Below is a small trained network, with its code and all its weights. Each question gives an input and a target symbol and asks what happens when units are switched off, that is, made to give their printed mean instead of their output.

import numpy as np


def w(rows, s, z=0):
    codes = np.array(rows[::2]) - 128.0
    scale = np.full(codes.shape[1], s)
    scale[-1] = z or s
    return codes * scale


def norm(h):
    return h / np.sqrt((h * h).mean(-1, keepdims=True) + 1e-5)


def f(y):
    return y / 2 * (1 + np.tanh(0.7978845608 * (y + 0.044715 * y**3)))


def softmax(a):
    e = np.exp(a - a.max(-1, keepdims=True))
    return e / e.sum(-1, keepdims=True)


def log_softmax(a):
    a = a - a.max(-1, keepdims=True)
    return a - np.log(np.exp(a).sum(-1, keepdims=True))


def net(x, mask):
    ids = ['αβδεηθμξψω'.index(c) for c in x.split()]
    T = len(ids)
    res = E[ids] + P[:T]
    u = 0
    for l in range(2):
        r = norm(res)
        for j in range(3):
            rows = slice(3 * j, 3 * j + 3)
            q, k, v = (r @ M[l][rows].T for M in (Q, K, V))
            z = softmax(np.where(np.tri(T) > 0, q @ k.T / 3**0.5, -1e9)) @ v
            o = O[l][rows]
            res = res + np.where(mask[u + j], z, o[:, -1]) @ o[:, :-1]
        u += 3
        y = f(norm(res) @ A[l][:, :-1].T + A[l][:, -1])
        res = res + np.where(mask[u : u + 4], y, B[l][:, -1]) @ B[l][:, :-1]
        u += 4
    return log_softmax(norm(res)[-1] @ U[:, :-1].T + U[:, -1])


Q, K, V, O, A, B = {}, {}, {}, {}, {}, {}
E = w([
[33,84,207],'α',
[174,114,137],'β',
[168,113,137],'δ',
[84,51,119],'ε',
[162,116,120],'η',
[65,143,163],'θ',
[2,40,186],'μ',
[164,116,128],'ξ',
[76,153,133],'ψ',
[166,106,139],'ω',
],0.0046)
P = w([
[24,200,126],'0',
[142,105,248],'1',
[136,92,239],'2',
[134,88,247],'3',
[129,85,238],'4',
[124,78,244],'5',
[123,77,241],'6',
[114,77,237],'7',
[114,69,237],'8',
[113,67,247],'9',
[106,66,244],'10',
[105,62,242],'11',
[98,64,246],'12',
],0.0014)
Q[0] = w([
[91,147,110],'L0H0',
[163,113,123],'L0H0',
[87,156,98],'L0H0',
[171,69,36],'L0H1',
[134,113,112],'L0H1',
[58,171,136],'L0H1',
[75,142,100],'L0H2',
[9,155,81],'L0H2',
[254,87,181],'L0H2',
],0.0075)
K[0] = w([
[158,129,172],'L0H0',
[103,107,118],'L0H0',
[155,108,174],'L0H0',
[89,2,141],'L0H1',
[108,107,127],'L0H1',
[111,183,96],'L0H1',
[101,56,171],'L0H2',
[87,30,214],'L0H2',
[142,203,61],'L0H2',
],0.0079)
V[0] = w([
[200,171,144],'L0H0',
[166,138,112],'L0H0',
[80,117,164],'L0H0',
[82,68,6],'L0H1',
[86,200,208],'L0H1',
[69,70,28],'L0H1',
[121,219,17],'L0H2',
[195,222,130],'L0H2',
[116,31,227],'L0H2',
],0.0023)
O[0] = w([
[93,96,166,118],'L0H0',
[90,114,141,108],'L0H0',
[184,142,121,166],'L0H0',
[48,222,140,46],'L0H1',
[195,102,183,162],'L0H1',
[58,223,124,63],'L0H1',
[3,87,161,5],'L0H2',
[115,142,200,99],'L0H2',
[223,169,75,243],'L0H2',
],0.0023,0.0028)
A[0] = w([
[4,135,160,212],'L0N0',
[77,15,157,40],'L0N1',
[66,145,72,254],'L0N2',
[177,174,94,204],'L0N3',
],0.003,0.0024)
B[0] = w([
[202,204,68,214],'L0N0',
[93,57,107,178],'L0N1',
[251,144,118,153],'L0N2',
[188,85,184,254],'L0N3',
],0.0029,0.00057)
Q[1] = w([
[208,117,113],'L1H0',
[219,113,105],'L1H0',
[221,128,124],'L1H0',
[169,147,124],'L1H1',
[190,168,135],'L1H1',
[79,162,151],'L1H1',
[254,43,113],'L1H2',
[247,71,147],'L1H2',
[122,150,123],'L1H2',
],0.0077)
K[1] = w([
[81,227,61],'L1H0',
[71,214,57],'L1H0',
[83,211,78],'L1H0',
[173,132,57],'L1H1',
[167,127,86],'L1H1',
[126,126,195],'L1H1',
[68,253,10],'L1H2',
[56,248,79],'L1H2',
[127,110,136],'L1H2',
],0.0063)
V[1] = w([
[130,143,55],'L1H0',
[141,37,78],'L1H0',
[129,131,133],'L1H0',
[45,143,185],'L1H1',
[81,83,74],'L1H1',
[225,93,189],'L1H1',
[25,73,189],'L1H2',
[233,77,125],'L1H2',
[73,73,5],'L1H2',
],0.0031)
O[1] = w([
[118,33,140,80],'L1H0',
[137,99,227,147],'L1H0',
[128,137,120,130],'L1H0',
[128,16,218,98],'L1H1',
[168,60,49,91],'L1H1',
[55,209,104,253],'L1H1',
[7,252,104,142],'L1H2',
[232,147,206,182],'L1H2',
[65,58,214,59],'L1H2',
],0.0023,0.0033)
A[1] = w([
[165,235,176,195],'L1N0',
[116,2,113,191],'L1N1',
[29,119,168,40],'L1N2',
[57,189,29,10],'L1N3',
],0.0055,0.0012)
B[1] = w([
[10,137,114,251],'L1N0',
[12,162,4,175],'L1N1',
[244,42,173,123],'L1N2',
[129,89,203,91],'L1N3',
],0.0037,0.0028)
U = w([
[76,67,251,64],'α',
[138,156,172,84],'β',
[173,21,102,120],'δ',
[60,97,13,255],'ε',
[96,243,72,130],'η',
[170,130,41,77],'θ',
[48,17,124,114],'μ',
[227,169,149,182],'ξ',
[12,184,149,89],'ψ',
[106,147,154,79],'ω',
],0.014,0.0028)

Each question gives the input, a string of symbols that net reads in full, and the target symbol t.
The units are the heads (3 rows each of Q, K, V and O) and the neurons (one row each of A and B). Each row of codes is followed by its name. A weight is (code - 128) times the scale printed after its matrix; where a second scale follows, it is the last column's (O, A, B and U).
mask holds one flag per unit, layer by layer, with each layer's heads first. A switched-off unit (its flag False) gives its mean, the last column of its rows in O or B, instead of its output. The means were averaged over made-up inputs and are rounded, as every weight is.
A unit's drop is (log p(t) with every unit on - log p(t) with that unit switched off) / (log p(t) with every unit on - log p(t) with every unit switched off).
The circuit of an input: a set's keep is (log p(t) with only the set's units on - log p(t) with every unit switched off) / (log p(t) with every unit on - log p(t) with every unit switched off). Starting from the 12 units with the biggest drops (on a tie, the unit counted first), units are removed one at a time, each time the one whose removal leaves the highest keep (on an exact tie, the one counted first), for as long as the keep stays at least 0.8.
circuit, biggest first: the units of the circuit, biggest drop first
most important unit: the unit with the biggest drop
top k neurons: the k neurons with the biggest drops, biggest first
k most important neurons of layer l: the k neurons of layer l with the biggest drops, biggest first
which heads matter: for each layer, one digit per head in row order, 1 if its drop is at least 0.15 and else 0, layers parted by /
input μ ω μ ω η α ω, target ψ: circuit, biggest first => [L1H2; L0H1; L0N0]
input ε ω β, target δ: most important unit => L1H2
input ψ α δ ω ω ε δ ω ω ω, target ε: which heads matter => 001 / 001
input ε ω ε ω η, target δ: circuit, biggest first => [L0N2; L1H2; L0H1; L1N0]
input α ε δ, target η: which heads matter => 000 / 001
input η β ε η, target μ: which heads matter => 001 / 010
input α ω ω ξ η ξ ψ θ δ ψ β, target η: circuit, biggest first => [L1H2; L0N0; L1N0; L1H1]
input θ ε ω, target θ: which heads matter => 101 / 001
input α α θ ε ω α ψ ω, target η: circuit, biggest first => [L1H2; L1N0]
input α ω ω ω μ ε ω ε ω α ξ δ, target η: top 2 neurons => [L0N0; L1N0]
input ε ω ε ε α ε θ ω ω θ β, target δ: top 2 neurons => [L0N0; L1N1]
input μ μ ε μ ω ω ω δ, target ψ: circuit, biggest first => [L1H2; L0H1; L1N0]
input ε α ω ε β ω α μ α η ω, target δ: top 2 neurons => [L0N2; L1N0]
input ξ ξ η ψ ω ψ ε δ μ ω η θ η, target α: circuit, biggest first => [L0H2]
input η ω δ δ, target μ: which heads matter => 011 / 000
input ψ ω ψ ε η β β ω ω ω ξ, target ε: top 2 neurons => [L1N1; L0N0]
input ε ε μ ω ξ, target δ: which heads matter => 010 / 101
input ε α α α ω ω, target δ: which heads matter => 010 / 001
input α ω α ε ω β α ω θ ω ω ω ξ, target η: top 2 neurons => [L0N0; L1N0]
input μ ω μ ω ω δ, target ψ: circuit, biggest first => [L1H2; L0N0; L1N0]
input ξ μ ω ω α ξ, target α: circuit, biggest first => [L0H2]
input θ δ ω ω ω α μ ω, target θ: which heads matter => 001 / 001
input μ ε ψ η, target ψ: top 4 neurons => [L0N0; L0N3; L1N0; L1N1]
input α ω ω δ ε ω β, target η: which heads matter => 000 / 001
input η α δ ω η, target μ: top 2 neurons => [L1N2; L1N1]
input ε α ω ω δ, target δ: top 3 neurons => [L0N2; L1N1; L1N0]
input ψ δ ω ω ω ω η ε δ, target ε: most important unit => L0H2
input μ α ω α ψ ω δ η, target ψ: top 2 neurons => [L0N0; L1N0]
input ε ψ ω θ ε ω α ω ω θ ξ, target δ: top 2 neurons => [L0N2; L1N0]
input α ω δ α β μ ω α η, target η: 2 most important neurons of layer 0 => [L0N0; L0N1]
